In the rows, 100 means zero.
Both labels of each row:
[96, 128, 65, 121, 107, 124, 78, 59, 132, 78, 89, 89, 100, 81, 83, 95, 131] => B + L
[97, 134, 96, 114, 106, 117, 101, 73, 129, 82, 104, 106, 99, 91, 86, 86, 133] => B + J
[105, 143, 106, 114, 111, 124, 107, 78, 130, 87, 98, 109, 108, 82, 76, 70, 140] => B + R
[99, 146, 93, 107, 105, 124, 77, 60, 120, 87, 82, 107, 81, 82, 82, 78, 125] => B + R
[110, 108, 104, 123, 109, 132, 76, 79, 103, 72, 84, 98, 98, 86, 58, 89, 128] => P + R
[103, 119, 108, 112, 105, 138, 94, 73, 108, 65, 84, 114, 95, 89, 68, 80, 152] => B + E
[101, 109, 119, 82, 96, 114, 79, 80, 122, 88, 85, 100, 106, 105, 95, 88, 103] => Z + R
[102, 123, 127, 114, 95, 142, 69, 45, 156, 60, 87, 121, 111, 100, 93, 85, 121] => Z + L
[98, 149, 90, 116, 107, 125, 74, 68, 145, 69, 88, 118, 113, 82, 96, 98, 115] => Z + R
[106, 113, 88, 115, 102, 132, 76, 57, 157, 65, 87, 101, 117, 88, 70, 92, 137] => Z + L
[103, 66, 118, 105, 103, 132, 80, 63, 126, 64, 102, 121, 100, 98, 87, 92, 122] => Z + E
[105, 123, 114, 104, 103, 132, 90, 87, 124, 76, 81, 106, 101, 91, 78, 84, 139] => Z + G
[107, 151, 111, 113, 109, 147, 80, 37, 141, 88, 103, 113, 86, 84, 92, 80, 109] => P + R
[115, 146, 97, 122, 117, 130, 91, 48, 145, 63, 97, 118, 101, 89, 100, 74, 118] => Z + R
[98, 89, 108, 126, 121, 162, 66, 121, 65, 74, 70, 104, 101, 75, 29, 99, 156] => B + E
[100, 119, 108, 111, 106, 131, 80, 71, 135, 65, 93, 121, 106, 101, 81, 80, 119] => W + L
[98, 109, 125, 102, 115, 141, 91, 69, 103, 85, 96, 98, 89, 97, 84, 89, 126] => B + R

Both labels of each row:
[90, 101, 104, 101, 91, 99, 100, 119, 99, 104, 98, 99, 105, 96, 67, 113, 113] => K + gumun
[116, 104, 105, 100, 96, 109, 98, 108, 95, 105, 96, 99, 108, 99, 72, 108, 109] => K + gumun
[85, 97, 108, 100, 101, 100, 97, 118, 94, 100, 103, 94, 97, 100, 57, 116, 117] => X + gumun
[113, 95, 110, 94, 98, 105, 101, 113, 120, 106, 102, 103, 110, 98, 54, 114, 117] => K + gumun
[90, 103, 106, 117, 99, 109, 105, 124, 89, 95, 110, 121, 110, 102, 67, 106, 112] => K + gumun
[102, 100, 98, 96, 93, 103, 95, 127, 90, 91, 123, 96, 98, 95, 90, 100, 107] => C + gumun
[112, 106, 102, 104, 99, 102, 103, 118, 98, 83, 101, 92, 104, 106, 91, 104, 119] => K + gumun
[75, 100, 108, 105, 94, 105, 104, 112, 99, 112, 99, 101, 95, 102, 87, 175, 99] => C + bopaf
[110, 103, 101, 92, 96, 111, 102, 107, 98, 84, 100, 86, 97, 111, 81, 105, 113] => X + gumun
[97, 105, 103, 107, 104, 101, 100, 112, 95, 92, 96, 94, 105, 98, 65, 106, 113] => K + gumun
[100, 40, 107, 94, 105, 95, 110, 111, 93, 101, 85, 91, 104, 103, 94, 112, 121] => K + bopaf
[87, 97, 102, 106, 91, 108, 99, 102, 104, 106, 96, 106, 86, 99, 95, 105, 100] => K + bopaf
[118, 92, 91, 98, 91, 108, 99, 104, 97, 111, 96, 104, 92, 103, 99, 106, 117] => K + bopaf
[98, 99, 100, 107, 109, 136, 98, 99, 109, 91, 97, 95, 93, 99, 74, 104, 115] => K + bopaf
[99, 102, 104, 111, 99, 105, 97, 118, 97, 88, 108, 98, 105, 93, 49, 106, 117] => K + gumun
[106, 95, 96, 105, 98, 101, 103, 122, 103, 111, 108, 98, 94, 98, 48, 101, 96] => U + gumun
[89, 97, 107, 101, 99, 120, 102, 118, 99, 95, 108, 97, 98, 101, 49, 107, 105] => K + gumun
[116, 76, 107, 96, 90, 103, 104, 45, 98, 106, 86, 110, 115, 97, 86, 113, 93] => U + gumun
[107, 105, 101, 99, 109, 103, 107, 115, 99, 74, 99, 92, 99, 98, 70, 105, 108] => K + gumun
[72, 102, 96, 101, 90, 105, 102, 110, 96, 95, 114, 89, 97, 100, 42, 102, 111] => K + gumun
[105, 107, 108, 107, 94, 105, 99, 120, 97, 101, 91, 103, 111, 98, 64, 104, 105] => U + gumun
[105, 104, 108, 105, 83, 108, 99, 127, 104, 97, 103, 107, 105, 103, 67, 110, 109] => X + gumun
[104, 100, 103, 99, 104, 107, 105, 94, 99, 104, 99, 102, 107, 102, 75, 108, 111] => K + bopaf
[85, 109, 106, 88, 101, 97, 60, 123, 98, 95, 99, 94, 97, 97, 84, 105, 93] => C + gumun
[81, 106, 105, 107, 102, 102, 95, 134, 93, 100, 102, 89, 109, 95, 46, 106, 109] => K + gumun
[85, 102, 105, 103, 98, 107, 98, 122, 120, 110, 109, 102, 94, 95, 69, 113, 109] => X + gumun
[53, 103, 109, 97, 89, 109, 99, 139, 97, 114, 117, 107, 89, 90, 46, 116, 106] => C + bopaf
[86, 100, 105, 99, 91, 103, 101, 131, 100, 102, 97, 92, 102, 98, 87, 109, 105] => C + gumun
[112, 108, 105, 100, 103, 111, 100, 120, 95, 101, 87, 99, 109, 104, 53, 99, 109] => U + gumun
[83, 91, 103, 111, 93, 102, 97, 133, 105, 111, 96, 109, 98, 95, 51, 109, 103] => C + gumun
[113, 101, 106, 99, 91, 103, 107, 114, 101, 97, 104, 102, 107, 91, 83, 113, 111] => K + gumun
[111, 95, 102, 109, 95, 108, 98, 114, 99, 99, 106, 98, 103, 96, 87, 123, 111] => K + gumun
[87, 102, 105, 101, 94, 108, 100, 125, 106, 101, 92, 97, 102, 96, 28, 112, 103] => X + gumun
[105, 100, 96, 108, 88, 104, 94, 83, 106, 105, 112, 101, 86, 100, 87, 106, 110] => K + bopaf
[90, 94, 83, 105, 101, 104, 96, 115, 104, 104, 100, 96, 93, 100, 93, 113, 116] => K + bopaf
[97, 103, 104, 105, 94, 103, 100, 121, 94, 110, 91, 100, 99, 95, 49, 113, 108] => U + gumun
[92, 109, 105, 107, 99, 104, 95, 116, 97, 97, 106, 100, 95, 95, 69, 103, 111] => X + gumun
[24, 102, 121, 102, 107, 106, 103, 137, 100, 106, 99, 94, 120, 94, 5, 117, 121] => C + gumun
[92, 96, 113, 90, 102, 102, 102, 110, 106, 98, 88, 104, 105, 103, 60, 109, 107] => K + gumun
[89, 105, 107, 109, 100, 105, 100, 127, 110, 101, 103, 101, 108, 105, 49, 100, 110] => K + gumun
[105, 111, 115, 109, 97, 104, 99, 124, 99, 106, 98, 105, 113, 102, 74, 115, 112] => U + gumun
[99, 97, 113, 102, 103, 108, 104, 111, 102, 101, 88, 104, 96, 100, 68, 114, 118] => X + bopaf
[117, 101, 109, 100, 105, 108, 101, 121, 106, 92, 101, 98, 111, 98, 98, 112, 120] => K + gumun
[71, 103, 111, 127, 98, 107, 95, 126, 96, 96, 90, 95, 120, 97, 49, 109, 117] => K + gumun

Two labels a row:
[99, 102, 96, 99, 114, 108, 87, 101, 98, 102, 97, 101, 92, 90, 94, 94, 85] => H + <52>
[100, 104, 100, 107, 110, 105, 98, 106, 100, 99, 95, 101, 110, 93, 93, 98, 87] => H + <57>
[102, 98, 99, 126, 101, 106, 99, 114, 100, 101, 96, 104, 95, 88, 91, 93, 104] => H + <57>
[99, 102, 103, 111, 109, 108, 100, 101, 94, 101, 93, 102, 106, 100, 94, 97, 92] => H + <57>
[102, 102, 104, 111, 104, 103, 105, 102, 99, 101, 90, 106, 112, 95, 92, 99, 92] => H + <57>
[99, 109, 103, 109, 115, 107, 101, 104, 103, 105, 90, 109, 108, 90, 87, 99, 79] => H + <57>
[102, 112, 100, 109, 115, 115, 107, 105, 96, 110, 113, 95, 107, 94, 92, 100, 84] => H + <52>
[95, 102, 97, 92, 100, 92, 99, 88, 102, 96, 92, 109, 105, 105, 97, 107, 90] => F + <57>
[95, 97, 103, 82, 105, 104, 99, 90, 95, 97, 84, 105, 101, 98, 103, 101, 86] => F + <57>
[95, 105, 96, 84, 107, 103, 101, 80, 87, 97, 92, 109, 93, 101, 94, 93, 90] => F + <52>
[107, 92, 108, 113, 107, 105, 111, 108, 93, 102, 90, 104, 106, 89, 99, 92, 95] => A + <57>
[110, 104, 109, 119, 94, 95, 121, 107, 105, 101, 113, 110, 98, 101, 98, 99, 109] => A + <57>
[93, 99, 87, 93, 98, 99, 100, 83, 89, 96, 104, 103, 99, 105, 93, 102, 104] => F + <52>
[99, 108, 103, 112, 109, 110, 95, 110, 105, 105, 96, 101, 107, 96, 95, 99, 89] => H + <57>
[99, 100, 101, 90, 107, 98, 103, 92, 95, 98, 87, 110, 96, 94, 97, 99, 90] => F + <57>
[105, 97, 108, 121, 99, 99, 114, 109, 101, 101, 105, 104, 99, 89, 100, 95, 99] => A + <57>
[106, 103, 95, 117, 107, 104, 97, 109, 103, 103, 95, 105, 108, 90, 88, 94, 92] => H + <57>
[97, 104, 104, 105, 108, 105, 106, 103, 102, 104, 110, 104, 81, 89, 101, 98, 95] => A + <52>
[102, 102, 115, 124, 109, 106, 119, 108, 102, 105, 104, 104, 101, 79, 99, 97, 86] => A + <57>
[100, 104, 103, 81, 103, 93, 102, 89, 100, 96, 82, 113, 100, 102, 97, 104, 91] => F + <57>
[110, 108, 106, 109, 102, 106, 121, 108, 99, 108, 110, 107, 91, 89, 97, 98, 103] => A + <52>
[104, 107, 103, 123, 107, 110, 108, 115, 100, 107, 95, 105, 111, 85, 86, 96, 92] => H + <57>
